(in the rows, 128 means zero)
Each row has a class, written after it, and each block has its own classes.
[129 124 154 122  94 104 124 121 152 118 125 159 137 143 119 110 116 118
 137  99 157 128 158 139 141 105 159  99 100  99 120 145 113]
Taf
[137 170 133 130 112 108  96 135 131 127 139 169 145 144 109 119 135 115
 150 126 149 140 145 105 116 115 119 172  86 150  97 134 134]
Ruvu
[135 124 139 133 130 111 157  99 130 138 119 174  94 155 111 120 127 112
 120 141 130 130 140 161 136 119 112 133 138 160 154  98 149]
nup
[130 160 126  84 140 109  98  98 134 147 129 159 150 164 119 107 149 156
 139 111 181 153 139 146  95 105 143 122 132 123 129 151 122]
Ruvu
[112 195 134 158 132 170 122  97 121 125 143 144  97 164 107 163 135 110
 146 126 129 117 104 155 131 156 118 145  92 181 200 127 136]
lur
[145 136 108 100 154  87 112 148 136 109 144 133 168 168 134  84 116 134
 123  94 112 181 143 128  99 101 149 104 165  79 128 120  85]
Sof
[127 131 124  64 119 114  93  97 145 140 148 169 127 157 125  89 131 146
 148 122 147 174 118 149 120  91 122 137 129 136 112 131 100]
lur
[164 128  76 141 113 106 130 120 130 133 131 207 136 175 133 137 114 126
 116  99 124 139 160  99 129 119 122 118 155 133  81 102 132]
nup
[117 106  69 125 124 152 120 108 154 118 136 119 129 149 137 112 124 121
 136 149  93 121 115 125 165 133 110 123 121 139  83  92 124]
tego
[113 113  92  98  96 126  93 112 163 133 151 138 133 141 135  83 134 149
 145 134 125 167 116 155 122  73 135 119 125 126  84 178 128]
vipob
[132 252 172  83 111 117 116 108 187 106 129 200 144 145 120 120 121 136
 128 109 179 150 182 122 145 105 137 118 119 112  81 120 104]
lov
[156 168 112 130  91 129 106 109 160 133 111 173 148 148 125 115 108 133
 129  95 180 130 198 106 123 111 113 156 112 145  34 158 135]
todak
[135 165 148 123 130 117 131 138 152 108 126 152 143 166 112 101 119 132
 150 121 159 177 137 149  99 109 126 112 125  88 155 120  94]
Sof
[142 207 178 111  79  90 120 138 158 182 130 218 150 138 139  92 140 120
 141 126 150 126 187 115 119  91 129 122 128 115  87 150 146]
todak
[140 159  98 148 134 145 141 107 141 119 142 163 103 191 120 156 122 139
 120 114 156 141 114 149 118 124 119 115 130 152 137 114 136]
nup
[116  97  62 108 141 126  68 112 106 143 136 144 159 130 152 100 125 146
 136 114 139 189  86 138 105  92 109 124 149 120  53 148 132]
Taf
[119 116  80 114 159 160 122 118 134 139 154 155 100 130 124 129 133 133
 117 146 121 158 103 135 148 119  81 150 128 163  71 107 131]
bot
[152  61 118 139 156 116 191  93 146 118 115 142  97 180  93 138 136 167
 109 111 163 153 139 162  99 139 130  72 164 106 196 109 108]
vipob
[131 139 143 118 151 107 129 122 140 107 145 125 116 167 119 127 141 133
 120 126 116 161  92 117 105 115 141 114 151 127 184  68  86]
lov
[144 154 122 134 134 135 155 157 156 118 161 125  99 159 108 143 122 133
 116 139  94 109 120 110 155 120 136 132 147 152 106 106  89]
soki
[140 128 123 160 120 109 116 168 118 128 140 151 135 126 146 135 122 127
 131 130 129 138 106  98 105 130 117 131 121 117 118  99 147]
nup
[117 150 167 120 148  74 109 116  90 119 122 158 144 144 147 126 131 107
 126 113 147 190 116  99  69 107 125 136 120 128 158 101 150]
lur
[103 124 132 159 149 147 157 109 110 127 132 102 104 202 117 163 144 115
 137 126 118 116  78 158 116 127 129  98 110 133 202  90 133]
liput
[130 174 115 101 134 111 105 123 131 142 134 168 140 153 137 116 105 143
 129 104 158 161 149 121 111  97 123 134 144 137  95 123 121]
soki
[118 183 152 154 137 135 146 122 137 131 102 142 129 187  96 158 142 129
 145 119  97 121 130 131  96 117 137 115 112 123 160 156 122]
lorel
[124 115  96 129 102 122  95 111 154 151 120 126 140 136 130  81 128 156
 140 127 118 143 155 152 131 106 120 137 130 133  94 133 129]
vipob
[107 105 124 105 152 130 158 126 138 126 118 101 122 172 132 140 105 134
 121 132 111 127 141 165 143 113 135 118 135 117 148 124 126]
tego
[136 176 136 104 131 118 117 108 110 144 144 186 152 135 102 112 158 138
 155 101 173 157 154 136  87 104 129 120 123 143 133 109 128]
lorel
[137  68 108 138 164 109 142 134 141 119 143 111 113 175 131 129 148 160
 116 124 132 149  89 143 103 109 132  92 162  92 137  97 124]
nup
[128 108 121  86 105 101 105 103 155 138 124 153 125 130 110 110 116 151
 130 118 139 142 139 134 122 101 150 134 125 120 108 212 111]
vipob
[130  72 127 128 117 106 154 115  94 112 121 163 137 148 121 129 116 102
 137 102 142 156 160 139 127  88 146 101 137 120 132 118 132]
Taf
[127 105  94  98 165 126 114 120 123 147 131 119 117 174 120 117 131 148
 122 129 111 132  70 150  96 133 129 123 129 131 163 186 117]
Ruvu
[108 180 181 123 130 124 154 163 125 143 131 148 124 114 137 142 107 115
 144 160 110 125 161 135 154 109 123 144 147 133 147  81 133]
soki
[ 97 120 113 117 142 158 125 118 116 134 110 105 103 136 133 140 113 140
 141 147 144 132  80 140 114  99 110 137 121 141 103 186 147]
soki
[135 100  95 118 145 150 147 120 144 131 124 123 123 140 112  95 138 134
 123 120 102 121 142 174 119 122 115 111 135 136 113 146 131]
lorel
[137  99 116  97 129 123 133  90 109 106 108 133 137 119 141 131 117 147
 122  98 210 145 173 148 108 110 157 110 153 123 126 125 145]
nup
[136 101  94 102  99 128 117 129 137 137 159 150 162 125 156  85 145 123
 143 132 123 140 154 131 153 109 128 100 156 110  79  30 113]
liput
[124 133 113 117 152 133 122 124 141 152 152 125 121 171 137 129 123 141
 115 140 109 149  94 166 128 136 112 130 158 136 164  50  95]
liput
[128 154 142 115 155 105 135 106 143 111 150 193 117 165 115 160 136 105
 113 129 105 165 128 120 130 121 129 136 154 132 140 121 116]
lur
[122 100  68  96 150 155 114 113 125 125 170 136  99 137 134 160 129 136
 104 142 114 163  73 108 132 111 132 141 151 165 102 132 104]
bot
[105  96  72 146 144 165 103 116 131 171 140 138 108 167 126 162 124 145
 136 129 102 114  55 139 121 127  85 135 107 135 112 169 149]
lorel
[129 176 161 137 108  87 116 111 185 119 109 159 139 161 119 128 115 152
 111 110 175 167 185 125 114  93 130 143 112 111  76 148 133]
vipob
[141 132 119 114 132 139 145 109 172 132 143 136  96 176 109 131 118 133
 118 145 112 125 126 133 156 108 107 154 141 164  78 128 106]
todak
[117 166 114  62 144 133  83 105 131 145 140 168 135 123 120 129 160 166
 149 147 132 169  58 112 101 100 133 125 172 118 100 174  87]
lov
[120 148 168 133 106  96 147 137 136 125 125 157 131 165 127 106 104  96
 130 114 108 136 171 153 154  84 138 116 107 127 118 108 132]
Taf
[120  86  52  82 121 115  53  84 129 156 123 132 148 161 137  74 136 142
 144 132 109 155 105 130 117  84 120 163 136 152  64 163 125]
Ruvu
[128 164 119  95 117 120  73 112 176 137 162 153 134 156 143 126 102 143
 127 106 171 142 122 109 129 109 126 149 107 127  81 150 116]
todak
[151 109  91 134 118 110 111 150 144 131 147 132 147 127 129 121 122 162
 119 105 124 135 145 101 123 127 135 124 138 113  81 138 112]
vipob
[133 222 112 143 132 142 106 116 147 120 117 154 159 162 108 128 144 143
 145 126  85 152 134 127 130 130 146 115 163 127  94 124  75]
Taf
[116 107 112  92 166 139 133 129 118 124 135 135 104 141 141 152  94 138
  98 127 153 191 114 149 104 101 111 151 134 149 132 132 126]
bot
[126 119 116  88 153 122  96 120 103 153 129 133 146 122 126  92 157 161
 147 117 196 148 100 151  72 118 123 120 115 117 125 182 148]
Ruvu
[131 160  84 159 133 147  87 139 167 162 130 134 125 180 119  91 151 157
 137 132  68 133  91 152 120 127  91 133 141 131 120 114 101]
lov
[147 133 138 134 156  91 147 100 154 110 142 141 118 149  96 133 158 155
 108 135 132 160 126 105 118 136 137 113 166 128 135  71  93]
vipob
[113 173 142 143 168 124 137 105 116 125 128 160 118 180 112 166 131 133
 121 121 149 177  80 147  97 113 121 110 137 129 147 135 124]
Taf
[119 170 177 156  96 111 105 136 151 125 101 135 148 121 142 169 128 177
 139 138 210 180 117  97  60 120 144 127 118  84 146 143 123]
vipob
[135 191 111 186 137 176 146 107 130 133 104 131 122 165  95 150 133 133
 137 126 137 109 158 165 138 165 110 135 142 147 161 116 115]
Sof
[118 139 100 168 162 141 118 102 130 158 135 142 132 166 112 141 169 139
 136 128  98 121 115 128 126 130  93 122 142 137 109  74 144]
lorel
[125 148 105 170 122 136 133 108 147 135 123 162 118 187 115 148 134 118
 121 136  84 145 114 148 137 114 128 116 156 140 124 127 111]
Taf
[132 166 134  80 136 115 119 137 149 117 149 165 132 128 124 108 128 122
 117 119 114 164 157 124 126 105 153 127 131 132 118 131  97]
bot
[118 117 120 141 110  85 102 101 108 136 162 178 115 138 141 115 132  78
 125 124 130 137 124 120 136  95 126 151 109 171 135  87 183]
nup
[126 108 104 176 151 133 154 121  97 116 132 123 119 165 116 126 126  89
 136 137  87 134 115 135 136 137 103 126 138 142 177  66 133]
Sof
[121 140 106 165 122 122  80 147 158 175 140 122 121 177 122 107 144 161
 161 158  75 137  73 107 125 110  98 155 143 134 119  67  86]
soki
[111  87 112 150 135 148 116 142 127 144 133 113 117 111 137 121 149 131
 126 132 135 133 129 149 121 115 118 133 113 125 127 131 152]
bot
[142 150 136 135 115 140 154 104 142 122 106 150 131 117 117  94 163 124
 138 153 114 132 180 146 147 129 120 113 180 145 137  36 111]
lov
[135 199 136  76 120 107  95  81 130 133 133 177 155 145 108  85 148 126
 158 117 160 141 167 134 122 124 152 130 119 153 152 105 108]
Ruvu
[122 149 133  77  99 124  94 120 124 106 132 151 158 125 135 115 126 121
 165 121 115 166 151 129 109  97 176 135 143 124 151 161  93]
lur
[115 185  87 148 146 175 100 126 121 178 130 145 127 160 121 145 126 155
 151 158 107 143  77 160 127 141  81 155 159 140 132 137 111]
Sof
[144 158 151 103 112 109 116 106 173 114  74 159 142 161 111 111 109 143
 131 102 130 144 180 135 107 134 147 130 126  99 128 183  86]
lur
[134 193 156 107 111  96 111 154 165 126 136 171 146 166 145 154  94 132
 118 137 141 153 138  88 124 110 134 156 113 116  93 122 110]
Ruvu
[158 110  89 113 133 121 146 102 195  99 112 139 119 163 109 104 110 167
 103 134 112 174 152 141 129 130 119 116 170 121  90 113  75]
vipob
[139 191 109 108 108 141  93 122 138 143 150 178 151 133 140 121 126 141
 146 106 182 139 144 100 115 107 110 137 112 139  42 157 143]
todak
[132 126  99  72 139 109 101 111 117 151 139 161 136 149 108 103 147 146
 149 145 112 173  70 120 102  94 133 129 176 114 110 179  77]
Sof
[135 164 175 125 131  76 132 166 129 111 162 173 149 110 128 135 130 133
 122 119 173 194 150 112  81 100 141 127 128 104 142 119 138]
vipob
[133 246 124 114 107 133  98  98 145 138  94 199 152 135 146 131 118 139
 128 126 148 142 142  76 131 136 100 126 135 134  52 101 121]
lov
[121 120 122 139 113 136 156 133 126 114 114 133 130 111 131 114 123  92
 137 168 100 129 155 130 149 132 107 141 120 152 113  79 145]
tego

Next block, with new classes.
[127 146 120 152 136 145 137 149 131 147 125 133 153 129 140 131 128 149
 123 121 140 127 147 123 123 136 166 109 136 135 115 133 138]
far
[151 122 140 130 142 148 124 137 147 120 123 120 143 115 138 116 119 126
 151 122 125 148 129 108 104 139  97 149 136 167 128 130 114]
vivof
[147 104 145 134 162 131 108 124 153 121 124 126 155 112 122 124 126 129
 150 107 132 148 126 129 113 152 132 127 130 180 118 120 114]
tos
[116 142 130 136  81 152 153 130 142 120 118 112 117 147 123 138 138 139
 137 131 147 128 120 104 103 110 126 177 135 143 116 111 116]
pupeb
[117 138 138 123  93 146 142 119 135 135 119 133 159 136 156 120 129 106
 162  96 127 149 133 114 127 136  58 166 118 110  73 137 105]
tovid
[129 156 147 139 137 125 114 123 135 164 106 151 140 128 143 158 137 114
 114  98 128 151 109 165 128 108 137 101 125  76  83 117 131]
seko
[127 124 135 114 117 119 134 144 134 132 127 125 141 139 124 138 142 123
 113 122 135 135 111 136 136 147 143 117 146 136 139 139 126]
pupeb
[124 121 131 148 151 122 106 145 154 131 127 112 124 123 121 120 122 155
 149 138 131 120 136 114  98 141 118 135 143 156 124 119 117]
gurug
[129 149 185 112 134 108 104 151  81 162 133 148 141 118 119 137 137 127
  99 127  93 159 136 152 140 119 120  65 159 159 145 150 137]
vivof
[125 137 138 110 116 108 116 127 125 138 130 124 128 143 132 130 132 115
 108 146 122 134 125 134 142 138 120 118 144 157 126 138 116]
vivof
[131 140 145 148 161 133 122 158 129 167 135 122 157 133 137 133 131 139
 146 106 134 129 138 124 132 146 167 113 149 149 114 148 133]
Vifam
[139 126 137 167 156 138 112 129 146 150 117 158 167 129 128 129 131 147
 148  97 130 156 130 148 130 151 168  60 141 126 101 159 159]
far
[127 142 129 137 161 135 134 152 129 156 132 135 147 120 143 130 127 129
 135 127 133 137 141 130 127 139 138 121 149 162 123 133 123]
vivof
[140 178 145 138 146 107 160 146 113 156 115 111 149 139 126 153 141 127
 128 148 122 123 133 128 153 123 140 119 146 110 160 117 106]
mola
[ 82 147 137 145 154 116 127 149 108 159 144 133 140 133 126 121 151 156
 146 160 132 105 165 115 118 110 169 149 132 170  96 113 141]
gurug
[135 145 148 136 109 146 141 133 127 137 128 131 134 124 125 135 121 130
 112  81 139 148 146 137 114 105 121 130 134 111 117 124 125]
mola
[157 120 165 136  93 179 149 133  85 144 128 157 138 116 154 110 130 117
 132 126 129 173 130 135 116 100  90 166 114 145 127 128 117]
seko
[126 149 127 153 124 142 135 142 153 132 123 125 121 132 133 121 121 145
 170 151 139 142 144 102 127 129 103 158 132 119 117 134 108]
vivof
[105 175 114 159  99 139 122 132 129 139 106 150 104 141 136 157 127 163
 116 125 146 108 127 121 112  94 154 122 155  87 104 108 118]
far
[123 138 112 134 178 128 144 167 130 150 129 102 165 120 135 129 124 144
 135 119 142 117 145 133 127 158 173 110 148 141 129 119 141]
Bol
[116 152 137 151 131 128 141 138 140 140 125 117 131 127 126 134 132 134
 154 123 136 141 132 114 133 109 111 146 125 137 105 126 113]
fusu
[122 107 129 124 100 118 140 162  73 147 142  87 194 119 140 132  96  82
 174 111  94 126 129 140 167 156   4 180 149  46 150 138  50]
Bol
[124 118 140 121 118 111 114 142 122 109 134 137 125 144 114 129 143 128
 131 114 146 132 109 133 151 142 130 138 141 114 131 134 120]
pupeb
[164 112 155 156 145 140 113 137 151 132 132 141 144 112 134 115 110 139
 164 112 137 152 136 109 121 141 101 155 136 134 131 129 104]
rur
[119 144 124 147 160 142 153 147 117 147 135 125 151 115 134 131 121 148
 130  95 159 128 170 129 126 125 143 126 148 154 126 117 115]
mola
[114 103  98 137  97 135 151 101 131 152 136 125 107 157 120 117 110 137
  89 135 158 142 157 147 141 135 135  75 119 164 142 158 127]
seko
[142 131 124 129 127 113 132 120 115 144 143 142 132 153 123 129 137 113
 128 125 132 119 105 135 171 146 158  93 119 140 148 147 125]
seko
[132 142 140 124 115 119 111 139 125 135 138 128 126 145 127 129 131 123
 130 133 120 131 112 132 146 147 126 122 150 138 120 147 122]
vivof
[161 109 157 146 131 139 130 122 127 130 123 143 138 127 128 124 120 133
 148 146 125 153 126 120 113 126 106 156 130 126 132 124 105]
rur
[123 131 144 147 169 124 139 163 143 151 128 107 153 125 121 127 129 148
 143 122 132 131 146 124 103 142 132 128 141 125 113 132 127]
gurug
[164 125 135 126 102 157 144 120 111 124 173 159 107 160 132  96 124  84
 148  74 148 114  96 121 142 153 122 173 128 216 101 143 137]
vivof
[170 157 152 122 146 152 110 162 126 120 122 107 165 126 141 141 111 139
 126 109 114 119 138 123  95 154 111 141  94  69  85 119  97]
Vifam
[124 137 132 146 152 121 108 120 150 140 124 106 148 127 138 119 134 125
 161 123 110 114 139 129 118 152 103 142 127 167 113 112 129]
gurug
[131 121 122 125 166 149 140 167 100 138 135 119 131 105 147 137 124 132
 127 114 148 136 106 144 124 145 130 138 156 133 116 125 119]
seko
[143 116 146 118 130 123 114 132 107 119 138 142 125 137 128 117 135 118
 124 113 127 141 109 138 147 145 126 118 161 159 153 151 126]
vivof
[122 154 142 150 101 156 133 115 106 124 116 135 115 127 140 143 130 154
 160 156 120 129 126 116 113 113  99 171 144 103 108 108 103]
rur
[126 131 141 145 162 139 112 159 133 137 145 146 138 114 117 126 124 144
 140  84 146 135 145 139 131 139 157 127 124 111  98 126 133]
tos
[133 135 142 132 119  97 120 137 125 155 146 132 132 145 111 134 127 121
 113 124 132 127 130 134 156 125 151 104 145 151 141 137 119]
mola
[143 108 140 135 157 129  95 129 143 118 130 136 137 119 126 108 122 135
 149 105 134 137 137 136 134 153 118 138 130 147 121 125 127]
tos
[118 113 140  92 135  63 107 205 149 163 168 102 164 156 120 118 119 105
 104 117 143 115 130  99 168 161 128 152 138 108  91 159 105]
tovid
[109 148 122 168 120 146 149 122 137 129 118 121 122 125 120 133 127 149
 171 124 132 146 141 113 129 104 101 137 121 114 125 133 113]
fusu
[136 144  94 148 138 135 118 130 161 126 117  84 134 136 130 129 115 132
 147 119 117  98 123 128 122 152 145 134 131 115 151 100 143]
Bol
[134 139  66 145  88 186 177  92 161  95 104 176 123 125 186 107 125 159
 139 100 198 125 158  96 140 136 133 127 106  87 183 144  80]
seko
[136 121 136 138 123 114 119 149 126 152 143 133 131 131 123 129 126 123
 117 116 125 131 110 125 142 121 138 113 152 169 153 147 115]
fusu
[117 140 140 139 108 136 126 118  88 134 140 162 103 122 115 139 122 120
 115  93 133 137 140 154 130  84 112 132 128 112 129 108 119]
mola
[146 158 135 153  88 167 157 116 136 105 123 132 136 149 147 123 146 154
 179 150 135 118 118  87 130 135 147 190 124  91 122 130 115]
rur
[130 115 130 124 152 148 157 172 132 142 125 127 145 124 128 140 137 147
 106 114 154 135 115 128  94 134 184 127 166 155 133 131 141]
pupeb
[125 119 136 141 182 106 116 141 125 128 138 109 137 130 117 124 147 142
 139 122 145 121 122 134 130 166 165 109 161 213 144 120 122]
gurug
[153 124 144 130 144 132 112 136 142 127 115 111 149 142 128 126 125 128
 140 114 120 132 111 113 102 148 113 136 140 159 111 117 118]
tovid
[131 124 136 130 132 114 108 126 138 132 137 138 124 140 115 118 130 131
 130 108 130 122 126 136 151 146 147 113 137 136 134 141 140]
tos
[117 128 127 132 111 151 145 121 132 129 123 123 114 116 129 133 126 127
 116 102 143 169 134 148 130 117 113 107 110 104 125 137 133]
seko
[118 120 129 141 151 132 138 129 145 135 120 124 126 102 125 127 120 126
 124  87 130 162 145 137 121 104  99 111 127 131 146 135 136]
fusu
[149 142 151 126 113 120 125 126 122 146 130 130 140 137 132 141 127 124
 121 130 106 125 112 129 139 144 124 117 148 115 141 139 120]
rur
[120 142 132 137 135 142 128 147 116 141 111 117 148 134 135 135 135 131
 128 135 101 149 136 149 129 131 115 125 126  59 133 127 141]
tovid
[151 141 125 144 174 158 145 160 107 140 149 125 153 128 142 116 128 138
 136 115 145 122 163 131 143 168 170 118 102 154 145 137 128]
Vifam
[126 117 115 127 118 115 125 121 133 138 126 116 108 142 117 140 124 132
 117 139 135 135  99 140 143 142 134  87 145 132 136 149 123]
seko
[135 137 122 136 158 137 156 148 116 134 138 117 136 132 130 134 108 155
 121 113 154 117 152 126 131 163 123 123 146 106 122 134 104]
rur
[133 128 140 133 116 120 126 119 124 136 139 128 121 142 119 136 126 128
 118 126 126 131 122 135 142 140 134 120 139 120 132 135 124]
rur
[129 112 120 116 124 136 114 126 150 138 137 126 137 127 147 122 120 119
 104  69 138 129 134 137 127 151 150  99 138 147 135 161 142]
Vifam
[131 151 125 126 178 125 135 163 116 138 124 110 152 122 135 132 130 143
 122 113 141 115 136 143 129 152 172 110 146 127 128 108 145]
Bol
[134 101 125 109  62 134 152 126 149 145 101 124 145 159 151 115 111 112
  86 111 121 129 138 132 112 116  63 161 155  51 157 160 124]
pupeb
[133 158 139 135 102 144 153 125 141 124 124 123 117 133 140 143 127 135
 134 127 149 134 128 111 122 126 114 169 127 104 104 113  98]
rur
[ 89 162 145 110  79 165 138 170 120 139 148  87 128  83 131 149 120 147
 143 113 115 146 150  88  98 117  97 137 123 151  95 142 109]
Vifam
[152 117 140 133 144 129 105 126 167 127 119 120 146 127 128 122 129 129
 138 118 126 137 119 129 117 152 141 135 130 152 120 125 128]
tos
[134 113 131 128  94 129 109 148 144 124 125 126 123 163 125 119 126 142
 119 137 131 136 108 119 122 140 131 140 146  88 117 150 127]
tovid
[157 108 154 136 146 118 129 126 162 112 128 121 129 140  99 119 132 114
 164  96 134 149  98 123 142 148 128 143 128 117 131 145 135]
tos
[144 127 143 138 148 138 104 130 133 127 126 113 146 125 136 129 129 136
 154 110 126 126 125 113 117 145 135 131 136 173 128 128 112]
Vifam
[114 152 130 153 107 140 145 122 132 128 115 143 119 134 127 143 128 138
 146 131 150 145 130 120 119 110 118 136 121 115  81 119 112]
far
[128 150 124 156 161 134 142 138 124 149 132 109 151 132 136 141 142 128
 145 112 143 122 128 141 141 138 174 143 159 162 124 109 130]
mola
[113 135 139 111  97 109  88 164 130 159 136 122 132 141 136 126 127 132
 110 140 104 122 119 118 133 134 118 124 159 129 113 143 134]
tovid
[114 149 129 133  91 150 144 143 120 135 132 146 117 128 128 138 128 133
 136 130 140 123 134 110 111 106 111 164 120 139 114 106 106]
pupeb
[137 106 132 129 138 128 113 136 161 126 115 123 135 120 129 133 129 127
 132 119 138 140 109 124 102 137 126 141 150 172 133 114 123]
pupeb
[143 115 142 125  99 115 121 118 112 128 136 131 137 155 105 126 132 143
  98 112 118 124 120 136 139 130 170  78 162 135 175 163 139]
mola
